Below is a small trained network, with its code and all its weights. Each question gives an input and a class and asks what happens when units are switched off, that is, made to give their printed mean instead of their output.

import numpy as np


def w(rows, s, z=0):
    codes = np.array(rows[::2]) - 128.0
    scale = np.full(codes.shape[1], s)
    scale[-1] = z or s
    return codes * scale


def norm(h):
    return h / np.sqrt((h * h).mean(-1, keepdims=True) + 1e-5)


def f(y):
    return y / 2 * (1 + np.tanh(0.7978845608 * (y + 0.044715 * y**3)))


def log_softmax(a):
    a = a - a.max(-1, keepdims=True)
    return a - np.log(np.exp(a).sum(-1, keepdims=True))


def net(x, mask):
    res = np.array(x, float).reshape(1, 4) / 4 @ E
    u = 0
    for l in range(2):
        y = f(norm(res) @ A[l][:, :-1].T + A[l][:, -1])
        res = res + np.where(mask[u : u + 9], y, B[l][:, -1]) @ B[l][:, :-1]
        u += 9
    return log_softmax(norm(res)[-1] @ U[:, :-1].T + U[:, -1])


A, B = {}, {}
E = w([
[128,128,121,134],'x0',
[111,170,166,143],'x1',
[89,92,164,140],'x2',
[186,100,196,1],'x3',
],0.0075)
A[0] = w([
[150,115,145,106,128],'L0N0',
[156,169,107,226,254],'L0N1',
[242,68,141,151,191],'L0N2',
[129,254,253,194,41],'L0N3',
[123,103,76,158,253],'L0N4',
[151,142,65,128,113],'L0N5',
[188,150,121,128,135],'L0N6',
[176,118,138,184,132],'L0N7',
[118,56,132,113,127],'L0N8',
],0.0079,0.0017)
B[0] = w([
[107,191,131,118,152],'L0N0',
[137,178,197,37,254],'L0N1',
[129,206,140,212,185],'L0N2',
[126,126,226,248,207],'L0N3',
[198,137,177,108,194],'L0N4',
[125,29,148,168,150],'L0N5',
[155,119,70,217,151],'L0N6',
[97,64,127,66,135],'L0N7',
[112,84,112,254,157],'L0N8',
],0.0049,0.0037)
A[1] = w([
[80,90,182,112,204],'L1N0',
[8,175,137,181,222],'L1N1',
[123,183,118,89,182],'L1N2',
[131,211,77,79,57],'L1N3',
[22,219,48,133,176],'L1N4',
[122,132,106,168,185],'L1N5',
[150,62,71,128,251],'L1N6',
[137,154,166,156,33],'L1N7',
[208,173,131,166,113],'L1N8',
],0.012,0.0017)
B[1] = w([
[124,113,17,165,194],'L1N0',
[163,92,78,83,255],'L1N1',
[174,114,81,123,159],'L1N2',
[73,114,2,155,166],'L1N3',
[226,191,122,55,187],'L1N4',
[50,147,218,90,158],'L1N5',
[174,147,200,186,179],'L1N6',
[157,36,156,148,160],'L1N7',
[92,19,105,195,205],'L1N8',
],0.0069,0.0061)
U = w([
[151,195,100,35,225],'0',
[155,72,114,170,128],'1',
[167,135,196,222,87],'2',
[45,96,39,152,149],'3',
[2,161,84,112,2],'4',
],0.0089,0.0041)

Each question gives the input, the list of numbers given to net, and the class t.
The units are the neurons (one row each of A and B). Each row of codes is followed by its name. A weight is (code - 128) times the scale printed after its matrix; where a second scale follows, it is the last column's (A, B and U).
mask holds one flag per neuron, layer by layer. A switched-off neuron (its flag False) gives its mean, the last column of its row in B, instead of its output. The means were averaged over made-up inputs and are rounded, as every weight is.
A unit's drop is (log p(t) with every unit on - log p(t) with that unit switched off) / (log p(t) with every unit on - log p(t) with every unit switched off).
The circuit of an input: a set's keep is (log p(t) with only the set's units on - log p(t) with every unit switched off) / (log p(t) with every unit on - log p(t) with every unit switched off). Starting from the 12 units with the biggest drops (on a tie, the unit counted first), units are removed one at a time, each time the one whose removal leaves the highest keep (on an exact tie, the one counted first), for as long as the keep stays at least 0.8.
circuit, biggest first: the units of the circuit, biggest drop first
unit that matters most: the unit with the biggest drop
k most important neurons: the k neurons with the biggest drops, biggest first
k most important neurons of layer l: the k neurons of layer l with the biggest drops, biggest first
drop when u is switched off: that unit's drop, to one decimal
input [5,2,6,-8], class 0: 3 most important neurons of layer 1 => L1N4; L1N1; L1N8
input [1,1,4,3], class 3: unit that matters most => L1N0
input [0,8,7,-8], class 0: circuit, biggest first => L1N8; L1N4
input [-1,2,8,5], class 3: 3 most important neurons => L1N0; L0N1; L1N4
input [-6,7,-5,-8], class 0: 2 most important neurons => L1N4; L1N1
input [5,-2,-8,6], class 3: 2 most important neurons of layer 0 => L0N2; L0N1
input [-1,-6,3,5], class 2: 4 most important neurons => L0N1; L0N8; L1N6; L1N1
input [6,-8,-7,5], class 2: circuit, biggest first => L1N6; L0N1; L1N1
input [1,-7,-4,-7], class 0: circuit, biggest first => L1N4; L0N1
input [5,6,7,-8], class 0: 2 most important neurons of layer 0 => L0N1; L0N8
input [-4,-7,3,3], class 2: 2 most important neurons => L1N6; L0N1
input [6,-7,-4,-1], class 2: circuit, biggest first => L1N6; L1N1
input [-5,4,-5,2], class 1: 3 most important neurons => L0N3; L1N8; L1N7
input [-3,6,-6,1], class 2: circuit, biggest first => L0N3
input [5,-2,-8,1], class 3: 2 most important neurons of layer 1 => L1N3; L1N8
input [-1,-6,5,0], class 2: 2 most important neurons => L1N6; L1N8
input [5,-6,6,-7], class 0: 4 most important neurons => L1N4; L0N3; L1N8; L0N1
input [-3,-6,-4,-8], class 0: 2 most important neurons => L1N4; L0N1
input [-5,-7,2,5], class 2: 3 most important neurons of layer 0 => L0N1; L0N8; L0N2
input [0,2,4,1], class 3: circuit, biggest first => L1N0
input [4,-5,-2,-8], class 0: 2 most important neurons => L1N4; L0N1
input [1,-8,-3,-7], class 2: 4 most important neurons of layer 1 => L1N6; L1N1; L1N0; L1N5
input [-3,-6,-2,4], class 2: 2 most important neurons => L0N1; L1N6
input [5,-7,1,4], class 2: 3 most important neurons of layer 0 => L0N1; L0N8; L0N2
input [0,0,-6,5], class 3: drop when L1N8 is switched off => 0.2
input [0,-1,7,1], class 3: drop when L1N0 is switched off => 0.3
input [7,0,3,-7], class 0: drop when L1N4 is switched off => 0.3
input [7,5,6,-7], class 0: drop when L0N0 is switched off => 0.0
